Here is a tiny trained network, its code and every weight. The questions are about switching its units off for an input and a class, where a switched-off unit gives its printed mean instead of its output.

import numpy as np


def w(rows, s, z=0):
    codes = np.array(rows[::2]) - 128.0
    scale = np.full(codes.shape[1], s)
    scale[-1] = z or s
    return codes * scale


def norm(h):
    return h / np.sqrt((h * h).mean(-1, keepdims=True) + 1e-5)


def f(y):
    return np.maximum(y, 0)


def log_softmax(a):
    a = a - a.max(-1, keepdims=True)
    return a - np.log(np.exp(a).sum(-1, keepdims=True))


def net(x, mask):
    res = np.array(x, float).reshape(1, 7) / 4 @ E
    u = 0
    for l in range(4):
        y = f(norm(res) @ A[l][:, :-1].T + A[l][:, -1])
        res = res + np.where(mask[u : u + 7], y, B[l][:, -1]) @ B[l][:, :-1]
        u += 7
    return log_softmax(norm(res)[-1] @ U[:, :-1].T + U[:, -1])


A, B = {}, {}
E = w([
[151,2,208,175],'x0',
[185,136,158,239],'x1',
[96,120,197,39],'x2',
[172,37,102,93],'x3',
[90,26,132,87],'x4',
[54,107,106,184],'x5',
[124,242,166,73],'x6',
],0.0062)
A[0] = w([
[17,152,78,134,226],'L0N1',
[178,133,127,182,79],'L0N2',
[191,168,177,254,140],'L0N3',
[133,139,99,166,123],'L0N4',
[75,176,166,157,140],'L0N5',
[91,62,202,117,251],'L0N6',
[47,141,142,131,68],'L0N7',
],0.0084,0.0028)
B[0] = w([
[224,139,207,2,250],'L0N1',
[127,234,73,68,174],'L0N2',
[177,132,174,206,252],'L0N3',
[167,135,156,73,167],'L0N4',
[171,23,111,124,185],'L0N5',
[151,124,66,121,255],'L0N6',
[116,178,65,44,162],'L0N7',
],0.0066,0.0045)
A[1] = w([
[86,192,88,74,175],'L1N1',
[125,79,196,112,250],'L1N2',
[125,90,113,173,51],'L1N3',
[127,147,146,163,71],'L1N4',
[110,165,84,117,136],'L1N5',
[132,76,144,121,178],'L1N6',
[108,89,249,117,115],'L1N7',
],0.016,0.0021)
B[1] = w([
[159,76,150,2,255],'L1N1',
[97,102,11,185,224],'L1N2',
[114,113,80,102,186],'L1N3',
[137,225,176,158,161],'L1N4',
[139,193,147,70,174],'L1N5',
[140,129,59,153,210],'L1N6',
[67,150,43,123,193],'L1N7',
],0.009,0.0062)
A[2] = w([
[148,14,136,42,124],'L2N1',
[170,172,118,42,186],'L2N2',
[186,163,72,59,254],'L2N3',
[177,143,211,156,120],'L2N4',
[85,214,59,192,174],'L2N5',
[147,173,254,94,67],'L2N6',
[147,187,127,101,128],'L2N7',
],0.0084,0.0018)
B[2] = w([
[184,107,112,247,229],'L2N1',
[104,105,178,127,230],'L2N2',
[118,48,189,197,254],'L2N3',
[129,150,81,204,154],'L2N4',
[212,135,164,142,183],'L2N5',
[137,141,128,162,167],'L2N6',
[140,96,143,107,170],'L2N7',
],0.012,0.0073)
A[3] = w([
[2,235,169,134,107],'L3N1',
[112,176,28,128,102],'L3N2',
[106,89,81,142,143],'L3N3',
[72,125,116,132,101],'L3N4',
[95,232,204,98,253],'L3N5',
[32,151,246,195,126],'L3N6',
[129,171,172,122,62],'L3N7',
],0.0099,0.0039)
B[3] = w([
[108,155,99,140,133],'L3N1',
[164,136,120,108,170],'L3N2',
[122,186,12,151,254],'L3N3',
[136,132,56,80,135],'L3N4',
[137,51,73,165,217],'L3N5',
[130,172,97,169,176],'L3N6',
[139,131,106,160,146],'L3N7',
],0.011,0.0037)
U = w([
[212,157,119,238,186],'0',
[115,93,54,162,101],'1',
[94,106,136,98,140],'2',
[160,98,176,7,204],'3',
[28,215,172,103,1],'4',
[25,229,144,79,13],'5',
[81,152,54,87,81],'6',
[135,235,99,50,27],'7',
],0.015,0.0085)

Each question gives the input, the list of numbers given to net, and the class t.
The units are the neurons (one row each of A and B). Each row of codes is followed by its name. A weight is (code - 128) times the scale printed after its matrix; where a second scale follows, it is the last column's (A, B and U).
mask holds one flag per neuron, layer by layer. A switched-off neuron (its flag False) gives its mean, the last column of its row in B, instead of its output. The means were averaged over made-up inputs and are rounded, as every weight is.
A unit's drop is (log p(t) with every unit on - log p(t) with that unit switched off) / (log p(t) with every unit on - log p(t) with every unit switched off).
The circuit of an input: a set's keep is (log p(t) with only the set's units on - log p(t) with every unit switched off) / (log p(t) with every unit on - log p(t) with every unit switched off). Starting from the 12 units with the biggest drops (on a tie, the unit counted first), units are removed one at a time, each time the one whose removal leaves the highest keep (on an exact tie, the one counted first), for as long as the keep stays at least 0.8.
circuit, biggest first: the units of the circuit, biggest drop first
most important unit: the unit with the biggest drop
k most important neurons: the k neurons with the biggest drops, biggest first
k most important neurons of layer l: the k neurons of layer l with the biggest drops, biggest first
drop of u: that unit's drop, to one decimal
input [7,-5,7,-7,-8,-1,2], class 1: circuit, biggest first => (L1N7)
input [8,-4,7,3,-3,4,-3], class 6: 2 most important neurons of layer 2 => (L2N3, L2N1)
input [8,1,8,-4,0,-5,1], class 6: 2 most important neurons => (L1N7, L2N1)
input [-3,4,6,-8,3,-5,8], class 3: 4 most important neurons => (L1N1, L0N3, L2N7, L2N1)
input [5,-6,5,-1,-6,1,4], class 1: 2 most important neurons of layer 2 => (L2N1, L2N5)
input [-7,2,-3,1,4,-6,-4], class 3: 3 most important neurons of layer 1 => (L1N5, L1N2, L1N1)
input [2,-8,-5,6,7,-6,6], class 0: 2 most important neurons of layer 1 => (L1N7, L1N3)
input [0,-5,4,3,6,2,1], class 0: 2 most important neurons => (L2N1, L0N6)
input [5,-2,8,2,2,1,-1], class 6: 2 most important neurons of layer 1 => (L1N7, L1N2)
input [6,-8,7,3,-3,-8,5], class 2: 3 most important neurons of layer 0 => (L0N3, L0N5, L0N6)
input [-3,0,2,-6,2,1,-1], class 3: 2 most important neurons of layer 0 => (L0N7, L0N3)
input [1,-1,6,-5,-1,-8,7], class 2: drop of L0N3 => -0.3
input [2,-4,6,3,-2,-5,-2], class 1: drop of L1N2 => 0.2
input [-5,-4,-6,6,-8,-8,7], class 3: drop of L1N1 => 0.1
input [-1,-5,2,1,2,7,3], class 3: most important unit => L0N7
input [5,-8,5,-5,7,-7,7], class 6: 2 most important neurons of layer 0 => (L0N2, L0N1)
